Each row was made from one walk, in order. Every step used is in the known rows, and no mark comes twice. Write each row's walk.
Known rows
h/x/j/r/b/m/u: |  117 |   91 |  131 |  103 |  -31 |  251 |   24 |  108 |   27 |  104 |   -7 | -154 |   34 |  -46 |  319 | -106 | -159 | -231 |  -16 |   39 |   17 |  162 |  369 |  143 |  -40 |  -37 |  103 |  116 |  255 |  -65 |  -81 |  226 | -129 |  154 |  -88 |  -88 |  -54 |  -51 |   71 |   15 | -203 | -262 | -187 | -108 |  130 |   79 |
u/m/b/r/j/x/w: |  194 |  218 |  198 |  -46 |   37 |  231 |   -8 | -171 |  -21 |  -33 |  201 | -146 | -166 |   59 |  324 |  -71 | -129 | -163 |  -81 | -244 |   74 |  -90 |  264 |   91 | -154 | -193 |   -7 |  -44 | -277 |  -37 |   43 |  243 | -237 |   22 | -237 | -170 |  147 |  -33 |  -51 |  -64 |  -21 |  -26 |  -94 | -164 |  202 |  220 |
x/w/h/u/m: |   14 |  417 |  154 |  121 |  132 |  183 |  -72 |  -12 |   89 |  200 |  104 | -100 |   56 |  339 |  260 |   -4 |   34 | -192 |  -91 | -281 | -154 |  203 |   66 |  169 | -192 |  -12 |  188 |  -90 | -141 |   94 |   70 | -131 | -113 | -163 |  -93 |  -52 |  -73 |  -61 | -150 |   92 |   53 | -163 |   80 |   93 |   78 |   28 |
b/j/w/u/m: |  340 |  435 |  281 |  188 | -121 |  166 | -108 |  -93 |  100 |  199 | -117 | -192 |   54 |  209 |  348 |  -61 | -157 |  -73 |  -23 |  -74 |   13 |   29 |    9 |  342 |  -75 | -220 |   17 |  195 |   31 |  -39 |  -58 |  -54 | -158 |    1 | -121 |   36 |  291 |  -57 | -260 | -280 |   55 | -149 | -164 | -172 |  148 |   22 |
r/m/b/u/h: |  -90 |  232 |  449 | -156 |   47 |   91 |  156 | -147 |   42 |   49 |  -12 | -205 | -165 |  111 |  162 |   17 | -273 |  -88 |  -88 | -111 | -287 |   68 |  163 |  266 |  -21 |  -54 | -353 |   51 | -163 |   49 |  -30 |   25 | -348 | -150 | -230 |  -17 |  199 |   24 |   39 |  144 |  -13 |  -48 | -320 |  -95 |  275 |  165 |
w/h/u/b/m/r/j/x: | -113 |   17 |  135 |   36 |   60 |  217 |  -59 | -270 |   95 |  135 |  101 | -232 |   33 |   68 |  510 |  -35 |  -46 |  -76 |  182 | -196 |   38 |  -88 |  251 |  113 | -234 |   49 |  257 |  133 |   50 |  180 |   12 |  200 | -222 |  -40 |   31 |   87 | -173 | -240 | -109 | -112 |  234 |   49 | -193 |  -65 |   80 |  242 |
x/m/u/b/j/r: |  120 |  242 |   78 |  184 |  -53 |  382 |   62 |  -71 |  -40 |  166 | -120 |  -40 |  -19 |  -39 |  460 | -128 |  -85 | -120 | -266 |   87 |  -47 |  154 |  268 |  477 |  -63 |  -88 | -104 |  162 |  -43 |   -2 |  -42 |  -54 | -134 |  181 | -220 | -142 |  108 |  -86 |   30 | -105 |  -43 | -169 |  -24 | -162 |  109 |  115 |
x/j/w/h/u/b: |  -37 |  179 |  137 |  144 |  -25 |  395 | -227 | -230 |   -9 |  101 | -119 |  -20 |   80 |  199 |  498 |  -11 |  -21 |  -78 |  122 |   19 |  -13 |  198 |  131 |   88 |  -66 |  -16 |  268 |   25 |   90 |   73 |  117 | -131 | -217 |  137 |  205 |   19 |   59 |  -25 | -108 |  -12 |   82 | -178 | -144 |  -24 |  -46 |   41 |
w/h/u/b/m: |  -89 |  176 |  255 |   56 |   58 |  125 |   -7 | -120 |   33 |  219 |   21 |  -99 |   27 |  157 |  301 |    0 |   17 | -131 |   -3 | -143 | -143 |  212 |  107 |  395 | -151 |   61 |  234 |  150 |   98 |  124 |   34 |  -26 | -315 | -128 |    4 |  135 |  -68 | -151 | -217 |   35 |  204 | -161 |  -69 |   76 |   65 |  154 |
h/u/m/b/r/j/w: |   27 |  149 |  268 |   10 |  195 |  227 |  -87 | -151 |  -16 |   47 |  100 |  -61 |  -60 |  181 |  408 |   78 | -115 | -169 |   80 | -248 |    6 |   54 |  260 |  291 | -185 | -179 |  -52 |  -42 |   68 |   63 |  130 |  204 | -257 |  -12 | -141 |  -67 |  -45 | -136 | -165 |  -54 |  -16 |  -18 | -175 |   22 |  273 |  300 |
u/h/x/w/j/r/m: |   42 |  160 |   18 |    8 |  -71 |  228 | -232 |  -73 |  204 |  -23 |  158 | -351 |  102 |  134 |  511 |    1 | -246 |  -26 |  -64 |  -34 |  -41 |  129 |  207 | -208 | -150 | -191 |  286 |  -38 |  -42 |   79 |  -69 |   54 | -182 |   54 |  -90 | -191 |  175 |  -15 |  210 |  230 | -272 | -159 | -198 |  -86 |   -3 |  -28 |
m/r/u/h: | -174 |  223 |  120 |   22 |   89 |   59 |  -12 |  -61 |   48 |  231 |  -26 |  -96 |   76 |  149 |  212 |   23 |   32 |   21 |  122 | -275 |   20 | -141 |  154 |    5 |  -33 | -128 | -302 |  -59 | -174 |  205 |  -70 | -106 |  -84 |   57 | -197 |  -99 |  -23 | -246 |  128 |  105 |   45 |  -98 |    8 |  134 |   61 |   51 |
b/m/u/h/x: |  184 |  148 |  180 |   -7 |  -46 |   52 |    5 |  -80 |  136 |  160 |   34 | -257 |   64 |  212 |  220 |   80 |  -67 | -139 |   58 | -147 |   -2 |  -12 |  253 |  176 | -163 |  -62 |  -13 |   77 |  -33 |  -35 |  -43 |  146 | -185 |   25 | -165 |  166 |   42 |  -99 |   26 |  120 |   46 | -241 | -256 |  125 |  160 |    1 |
b/j/w/u/h/x: |  233 |  278 |  250 |   58 | -203 |  114 | -196 | -327 |  175 |  186 | -164 | -210 |  197 |  231 |  420 |   17 | -191 |  -26 |  116 |  -94 |   64 |   22 |  140 |  213 |  -74 | -118 |   30 |   85 |   15 |  -38 |  -83 |  -47 | -158 |   77 |   -5 |  182 |  198 |    0 |  -98 | -124 |   70 | -193 | -438 |  -48 |   83 |  -54 |
r/b/j/w/u/h/x: |  116 |  192 |  429 |   17 | -120 |   38 | -230 | -314 |   97 |  261 | -154 | -209 |  144 |  152 |  393 |   38 | -328 |  -92 |  141 | -126 |   25 |   23 |  170 |  191 |  -49 |  -49 |   64 |    2 |  118 |   -1 |  -42 |  -26 | -221 |    4 |   21 |  214 |  275 |   48 |  -93 | -154 |   65 | -181 | -488 | -197 |  156 |   59 |
x/j/r/m: |   68 |  232 |  -41 |   89 |   38 |  360 |  -38 |  131 |   44 |  -26 |   35 | -189 |   -8 |   -1 |  312 | -100 | -117 |  -50 |  -19 |   40 |  -82 |  115 |  131 |   23 |   77 | -254 |   70 |  140 |  110 |    8 |  -63 |   62 | -121 |  182 |  -60 | -320 |  135 |  -13 |   98 |   89 | -372 |  -76 |    8 | -107 |  -17 |   87 |
w/h/x/j/r/m: |   25 |  189 |   -8 |   17 |  -22 |  292 |  -76 |  -19 |  153 |  -24 |   65 | -313 |   82 |   22 |  475 |  -44 | -159 | -137 |   89 |   -8 |  -87 |  161 |  181 |    4 |    5 |  -79 |  226 |   73 |  188 |   18 |  -68 |  173 | -135 |   79 |   66 | -206 |   10 |   16 |  101 |  144 | -371 |  -85 | -226 | -137 |  -46 |   10 |
r/j/x/w: |  134 |   45 |   46 |   33 |   -6 |  262 | -124 | -211 |    1 |  -72 |   30 | -145 |   27 |  192 |  228 |   23 | -138 |   -3 |  100 | -121 |   99 | -205 |  155 | -251 |  -36 | -162 |  192 | -144 | -234 |  -29 |  -89 |  137 | -127 |  151 |  -62 | -132 |  143 |   67 |   31 | -108 |  -12 |  -25 |  108 | -179 |    7 |   58 |
m/b/r/j/u/h: |   49 |  152 |  232 |  -65 |  103 |  191 |    5 | -403 |  -14 |  111 |  -65 | -254 |   -9 |   57 |  190 |  -29 | -198 |  -61 |   57 | -214 |  -15 |  -76 |  171 |  372 |   48 |  -81 | -360 |   36 | -116 |   52 |   36 |  -49 | -342 |   66 | -322 |    1 |  -50 |    4 |   89 |   18 | -136 |   52 | -141 |  -37 |  117 |  308 |
h/x/w/j: |  -36 |  114 |  -15 |   39 | -182 |  162 | -129 |  -35 |  -51 | -106 |   29 |  -59 |  -13 |  207 |  260 |   24 | -127 |   24 |  -34 |   20 |   50 |  106 |  226 | -231 |  -66 | -148 |  265 | -102 |  -12 |  -98 | -121 |   95 |  -66 |   86 |  -32 | -136 |   35 |    7 |   88 |   40 |  -87 | -307 |   -8 | -105 |   17 | -156 |
w/u/h/x/j/r: |   88 |  227 |  -84 |  109 |  -93 |  254 | -121 |  -71 |  258 |   74 | -128 | -277 |  129 |  115 |  348 | -165 | -150 |  -27 |   -3 |  -71 |  136 |  151 |  341 |  108 |  -16 |  -68 |  -90 |  181 |   63 |   66 |  -91 | -128 |  -78 |  158 |   45 |   59 |   88 |   23 |  134 |  235 | -142 | -243 | -245 |   73 | -217 |  -57 |
b/m/u/h/x/r/j: |   71 |   77 |  154 |  -61 |   17 |  162 |   63 | -175 |   48 |  128 |   -8 | -407 |  167 |  247 |  389 |   45 |  -94 | -310 |   81 | -135 |  130 |  -98 |  330 |   62 | -174 | -108 |    5 |   39 | -119 |   13 |   23 |  223 | -183 | -112 | -284 |   85 |    1 |  -35 |   78 |   71 | -189 | -203 |  -47 |   13 |  126 |   76 |
u/m/b/j/x: |  246 |  374 |  236 |   59 | -116 |  179 |  147 |  -28 |   28 |  -44 |   78 |  -60 | -311 |   12 |  242 |   -7 | -215 |  -72 |  -43 | -196 | -140 |  -97 |  211 |  234 |  -27 |  -78 | -108 |  216 |  -67 | -128 |  -13 |  172 | -287 |   93 |  -81 |  115 |  318 |  -78 | -170 | -157 |  229 | -145 | -341 | -270 |  235 |    1 |
w/j/u/m/r: |   49 |  263 |  -93 |  193 |  -62 |  184 |  -58 |   86 |   67 |   30 |    4 | -250 |  -92 |   81 |  302 |  -73 |  -91 |   91 |  -12 |  -74 |   18 |  -36 |   94 |   45 |  -48 | -166 |  -97 |  183 |   63 |   16 | -107 |  -32 |  -82 |  139 | -239 |  -74 |  -57 | -258 |    5 |  -81 |  -26 |  -64 |  -73 | -118 |   60 |   -6 |
m/u/b/r/j/w: |  112 |  -80 |  240 |   36 |  -42 |  222 | -187 | -308 | -151 |  142 |  -59 | -107 |   99 |   49 |  501 |   78 |  -77 | -114 |  167 |   32 |  283 |  -97 |  265 |  165 | -150 | -260 |    0 |  -49 |   55 |   16 |   51 |  115 | -228 |  184 | -158 | -138 |  111 |  -80 |   -6 | -146 |  -71 |  -29 | -118 |  -85 |  110 |  274 |
b/m/r/j/w: |  142 |   10 |  110 |   69 |   42 |  263 | -154 | -167 |  -53 |   40 |   -1 | -299 |   84 |  119 |  395 |  -15 |  -39 |   47 |  164 |  -22 |   87 | -164 |  -65 |   13 | -103 | -200 |  200 |   -8 |   47 |   42 | -112 |  361 |  -52 |   64 | -183 | -244 |  -78 | -243 |  -65 | -229 | -126 |   42 |   -3 |  -82 |  192 |  226 |
b/u/h/x/m/r/j/w: |   40 |  -38 |   75 |  -61 |   44 |  324 | -264 | -295 |   91 |    4 |  -87 | -333 |  113 |  262 |  580 |   55 | -108 |  -60 |   46 |  -69 |   70 |  -44 |  203 |   33 | -158 | -116 |  -63 | -235 | -231 |  115 | -128 |  346 |  -36 |   53 | -219 |  -79 |  -49 |  -73 |   77 |  -17 |  -98 |   76 | -316 |    6 |  156 |  130 |
w/h/u/m/r/b/j/x: |  -25 |  391 |  275 |  122 |   29 |   91 |  -19 |  -29 |  105 |  253 |   95 | -101 |  -21 |  -12 |  410 |  -26 | -147 | -218 |  125 | -362 | -165 |   -8 |  228 |  228 | -123 |   38 |  103 |   92 |  118 |   76 |   86 |   72 | -145 |  -58 |  -38 |   91 |  -92 | -200 | -225 | -197 |  251 |   14 | -422 | -187 |  237 |  108 |
j/x/r/u/m/b: | -101 |  262 |  221 |  -11 |   48 |   59 |  314 |    3 |  133 |   24 |   15 |  -43 |  -60 |   96 |  393 |  -36 |  -56 | -154 |  -31 | -291 |  -63 | -105 |  282 |    7 |  -99 |  -51 | -306 |   90 | -282 |   33 |   -7 |   32 | -267 |   52 | -145 |   -7 |  180 | -231 | -132 |  -14 |  181 | -160 |  -62 | -160 |  187 |  -17 |
j/r/b/m/u/h/x/w: |  164 |  112 |  258 |   42 |   31 |  128 |  -95 |  -86 |  133 |  276 |   84 | -267 |  174 |   67 |  385 |  -51 | -123 | -218 | -124 | -133 |  -21 |  148 |  228 |  140 | -213 |   30 |  139 |  -82 |  -68 |   48 |  -64 |   78 | -159 |   32 | -217 |  -51 |   -9 |  -76 |   85 |  137 |  -86 | -224 | -226 |   20 |  181 |  114 |
h/x/m/r/b/j/u: |  -86 |  185 |   72 |   49 |   33 |  215 |  -29 |  -60 |  -75 |  193 |  -40 |  -13 |  -29 |   10 |  390 |  -84 |  -71 |  -71 |  -98 | -108 | -126 |  111 |  174 |  306 |   35 |  -11 |  -59 |  -41 |   40 |  -80 | -201 |  161 |    4 |  161 | -231 |  -65 | -213 | -128 |    6 | -273 | -111 |  -60 | -252 | -223 |  338 |  119 |
h/u/b/m/r/j: | -218 |   -8 |   63 |   36 |  157 |  256 |  -62 |  -19 | -145 |  160 |  144 |  -55 | -133 |  137 |  356 |    5 |   53 |  -66 |   51 | -124 |   94 |   17 |  297 |  170 | -201 |  -99 |  138 |   84 |  130 |  167 |  -56 |  203 | -153 |  -66 |  -93 |    8 | -151 | -230 |  -25 |  -35 |   65 | -124 |   20 |   71 |  151 |  275 |

Which walk is each row?
| -271 |  135 |  142 |  -40 |  141 |   20 |  -97 | -118 |  128 |  238 |  -77 | -268 |   29 |  111 |  342 | -151 | -177 |    2 |  -78 | -223 |  -15 |   70 |  267 |  183 | -131 |   41 | -157 |  -38 |  -64 |  139 |  -60 |   19 |   60 |  -85 | -106 |   44 |  -23 | -142 |  123 |   70 |  -25 | -114 | -241 |  -81 |  141 |  158 |  w/u/h/x/m/r/b
|  -65 |   36 |   78 | -111 |  144 |  255 |   56 | -297 |  -21 |  -28 |  -25 | -113 |  -39 |   89 |  346 |  -53 | -130 |  -81 |  -92 | -132 |  -44 |   83 |  305 |  384 |    0 |  -52 | -220 |  -55 |  -81 |  -61 |  -91 |  241 | -183 |  116 | -288 |  -89 | -231 |  -25 |   68 |  -89 | -232 |   22 | -104 | -126 |  261 |  266 |  h/x/m/b/r/j/u
|  -87 |   -2 |   38 |   -3 |  151 |  288 | -126 | -187 |   52 |   41 |   56 |   13 |   30 |   91 |  482 |  -10 |  -27 | -141 |    0 | -197 |   76 |   41 |  446 |  256 | -145 | -197 |   91 |   -1 | -110 |  101 |   93 |  149 | -245 |  155 |  -69 |   19 |  -17 |  -71 | -104 |  -49 |  100 |   69 |  -47 |   -1 |   56 |  289 |  h/u/b/r/j/x/m
|  -25 |  -17 |  370 | -116 |   25 |  295 |    2 | -516 |   39 | -128 | -196 | -302 |   26 |  229 |  482 |   27 | -341 | -122 |  -12 |    7 | -166 |   64 |  147 |  219 |  -78 |  130 |  -50 | -200 | -130 |   23 |  -72 |  339 | -219 | -124 |  -98 |  -70 |  -67 |   75 |  -23 | -127 |  -74 |   36 | -266 | -300 |  253 |  148 |  r/j/w/h/x/m/b/u
|   97 |  -30 |  145 |   -7 |  -20 |  193 | -194 | -321 |   50 |   47 |   26 | -420 |  176 |  145 |  555 |   44 |  -72 |  -34 |  267 |  -70 |   82 | -119 |  -17 |   -1 | -172 |  -35 |  353 |  -73 |  119 |   55 | -114 |  470 |  -66 |  -44 |  -62 | -137 | -199 | -213 |  -62 | -176 | -125 |   33 | -240 | -105 |  162 |  150 |  b/m/r/j/w/h/x
|  -10 |  260 |  193 |  104 |   21 |   33 |  -64 |   11 |  135 |  235 |   77 | -165 |  -24 |   37 |  350 | -225 | -108 |  -17 | -102 | -243 |   81 |  -38 |  174 |  -28 | -215 |  -58 |   -1 |   25 | -161 |   51 |  -91 |  -37 |   29 |    1 | -105 |  -98 |  102 | -201 |  -84 | -135 |  162 |  -77 | -165 | -211 |  179 |  118 |  j/x/w/u/m/r/b
|   54 |  440 |  401 |   54 |  -25 |  211 |  203 | -102 |  -62 |  154 |  -83 |    2 |   -3 |  160 |  512 |  -17 |  -61 | -248 |  -90 | -145 | -104 |   22 |  101 |  234 |  -54 | -144 | -202 |   53 | -191 |  -11 |    7 |    7 | -267 |  -26 | -251 | -136 |  209 | -173 | -198 | -236 |   -1 | -237 |  -56 | -217 |  351 |   20 |  x/r/u/m/b/j/w
|   43 |  301 |  226 |  -81 | -129 |  118 | -123 | -175 |   83 |  139 |  131 | -240 |  165 |  156 |  424 |  -24 | -182 | -211 |  -49 |  -52 |   24 |  114 |  356 |  -10 | -201 | -310 |   99 |  -45 | -128 |  -37 |   82 |   15 | -150 |  -13 | -301 | -228 |   28 |    5 |  210 |  101 | -288 | -165 | -220 |  -26 |  222 |   43 |  b/r/m/u/h/x/w/j
|   91 |   36 |  135 |  -14 |  105 |  253 | -286 | -426 |  228 |   50 | -159 | -436 |  186 |  386 |  456 |   16 | -289 |  -11 |   83 | -106 |  100 |  -75 |  173 |   46 | -132 | -104 |   61 | -102 | -157 |  118 |  -27 |  103 | -103 |  -14 |  -34 |  113 |  201 |   65 |   70 |  -36 | -115 |  -43 |  -96 | -123 |   28 |  134 |  r/j/w/u/h/x/m
|  157 |  422 |  272 |   24 |  -69 |   60 |  123 | -163 |  178 |  127 |   44 |  -82 |  -19 |   31 |  323 | -287 |  -80 |  -73 | -247 | -229 |   16 |  106 |  230 |  337 | -196 | -111 | -178 |  152 | -285 |  -68 |   -5 |  -69 | -144 |   14 | -212 | -125 |   79 | -145 | -170 |  -80 |  143 | -105 | -214 |  -89 |  210 |  134 |  j/x/w/u/m/b/r
| -181 |   87 |   19 |   29 |   54 |  169 | -183 | -156 |  110 |   76 |  -72 | -308 |   15 |   73 |  411 |  -65 | -254 |   43 |  -34 | -103 |  -84 |   42 |  216 |   17 |  -25 |    5 |  -43 |  -41 |  -23 |   79 |  -53 |   29 |  -79 |  120 | -183 |   40 |  -85 | -130 |  196 |    0 |  -96 |  -42 | -247 | -194 |  132 |   87 |  w/j/u/h/x/m/r/b
| -125 |  199 |  286 |   31 |  189 |  264 |   54 | -294 |   49 |   40 |  -47 | -282 |   80 |  272 |  562 |   27 | -173 | -231 |   87 | -219 | -107 |   34 |  116 |  133 | -184 |   65 |   33 |  -36 |  -45 |  113 |  182 |   63 | -229 | -207 |  -64 |  -33 |  -50 | -116 | -165 |  -47 |  -46 |  -60 |  -56 | -171 |  186 |  178 |  x/r/j/w/h/u/m/b
| -112 |  202 |  342 |  -48 |   29 |   62 |  137 | -209 |  130 |   90 |  -31 | -179 |  115 |  212 |  655 |   69 |  -62 | -219 |   61 | -231 |  -69 |   42 |  143 |   48 | -189 |   86 |  -81 |  -94 | -132 |   73 |   -4 |  121 | -239 |  -99 |  -53 |  -28 |   48 | -223 | -149 |   -4 |   19 | -205 | -232 | -156 |  232 |  -36 |  j/w/h/x/r/u/m/b
|  -32 |   46 |  263 |  -79 |  126 |  262 | -112 | -527 |  174 |  -13 | -162 | -383 |   16 |  328 |  439 |  -39 | -388 |   33 |    3 |  -99 |   -5 |  -48 |  224 |  131 | -137 |   42 | -118 |  -68 | -175 |   94 |   -4 |  103 | -147 |  -67 |  -23 |  106 |  187 |   43 |  117 |  -32 |  -58 |  -90 | -189 | -232 |  166 |  189 |  r/j/w/u/h/x/m/b
|  -45 |  155 |  214 |  -61 |  -33 |   30 | -102 | -240 |  288 |  167 |  -73 | -377 |  340 |  241 |  663 |  -23 | -127 |  -74 |   80 | -107 |   39 |   60 |  101 |   -6 | -189 | -154 |   51 |   48 |  -96 |   32 |  -34 |  -25 | -116 |  -23 |  -43 |   -2 |  186 | -112 |  -68 |   42 | -158 | -109 | -351 |  -57 |  124 |   20 |  j/w/u/h/x/r/m
|  -54 |  123 |  224 |  -16 |   49 |  122 |  -42 | -128 |  167 |  111 | -120 | -225 |   41 |  -22 |  334 | -119 | -169 |  -53 |  -83 | -191 | -149 |  -24 |  188 |  166 |  -50 |   -7 | -229 |  -61 | -307 |  105 |  -38 |  104 | -107 |   84 | -234 |  -32 |   30 | -136 |  -20 |  -13 |  181 |  139 | -357 | -108 |  172 |  164 |  j/x/m/r/b/u/h
|   51 |  520 |  503 |   48 |  -43 |  197 |  209 | -280 |    6 |  208 | -144 | -160 |  106 |  150 |  560 |  -52 | -122 | -301 |  -47 | -166 | -188 |   34 |   -2 |  316 |  -57 |  -10 | -135 |   47 | -196 |   48 |   77 |  -53 | -306 | -163 | -229 | -139 |  128 | -152 | -210 | -250 |  -10 | -166 |  -88 | -286 |  308 |   31 |  x/r/u/m/b/j/w/h
|  -76 |  206 |  251 |  -85 |  -86 |  292 |  167 | -129 |  110 |  -74 |  -28 | -228 |  -61 |  -36 |  456 | -128 | -276 | -198 |  -86 |   54 | -228 |  291 |  298 |  237 |    5 |   81 | -115 |  100 |  106 |   -8 | -115 |  185 | -245 |  -44 |  -42 | -203 |  -81 |   57 |   86 |  127 | -258 |  -86 | -447 | -204 |  146 |   56 |  w/h/x/j/r/m/b/u
|  -19 |  182 |  157 |   16 |  -55 |  104 | -132 | -133 |  -27 |  279 |    8 | -119 |  -16 |    5 |  355 |   33 | -113 |  -77 |  102 | -217 |  -25 |  -10 |  202 |  201 |   18 |    2 | -111 |  -16 |   88 |   -9 | -143 |   36 | -138 |  145 | -172 |  138 |  -79 | -103 |   54 | -102 |   -5 | -100 | -499 |  -87 |  219 |   75 |  m/r/b/j/u/h/x
|   26 |  271 |  166 |   26 |  -69 |  199 | -183 | -189 |  -75 |  327 |   57 |  -64 |   33 |   85 |  397 |  -51 |  -37 | -114 |  -59 | -197 |  -17 |   77 |  146 |  119 |  -46 |   -8 |   12 | -143 | -118 |  -28 | -158 |  -44 |  -68 |  121 | -237 |  -16 | -106 |  -53 |   86 | -122 |  -60 | -157 | -367 |  -81 |  270 |   65 |  m/r/b/j/u/h/x/w
|   35 |  247 |  270 |  -19 | -130 |  228 |  128 | -317 |  224 | -195 | -231 | -276 |  -85 |   79 |  254 | -148 | -427 |   18 | -184 |  -15 | -268 |   26 |  262 |  165 |    6 |    7 | -269 |  128 | -344 |   13 |   47 |   -1 | -322 |   39 | -192 |   55 |  187 |   11 |   31 |    9 |  214 |   -3 | -284 | -256 |  116 |    9 |  w/j/x/m/b/u/h
|  160 |  156 |   85 |   57 | -133 |  323 | -100 | -185 |   26 |  123 |  -21 | -216 |  -39 |  117 |  428 |  -85 |    9 | -152 |  -17 |   33 |    0 |  197 |  134 |  263 |  -21 |   42 |  253 |  195 |   71 |  -34 | -111 |   65 | -326 |  106 |    9 |  182 |    7 |   10 |  -61 |  -40 |  -39 | -220 | -217 |  -84 |    3 |   30 |  w/h/x/j/u/b/m
| -247 |  268 |  289 |  -98 |   69 |    4 |  279 |  -75 |   65 |  105 |   30 | -145 |  -26 |  180 |  457 |   36 |  -61 | -283 |  -22 | -300 |  -88 |   65 |  278 |  121 | -137 |  110 | -207 |  -29 | -127 |   93 |  -13 |   85 | -238 | -212 | -116 |   23 |    4 | -168 |  -59 |  110 |   -8 | -274 | -115 | -122 |  184 |  -40 |  w/h/x/r/u/m/b
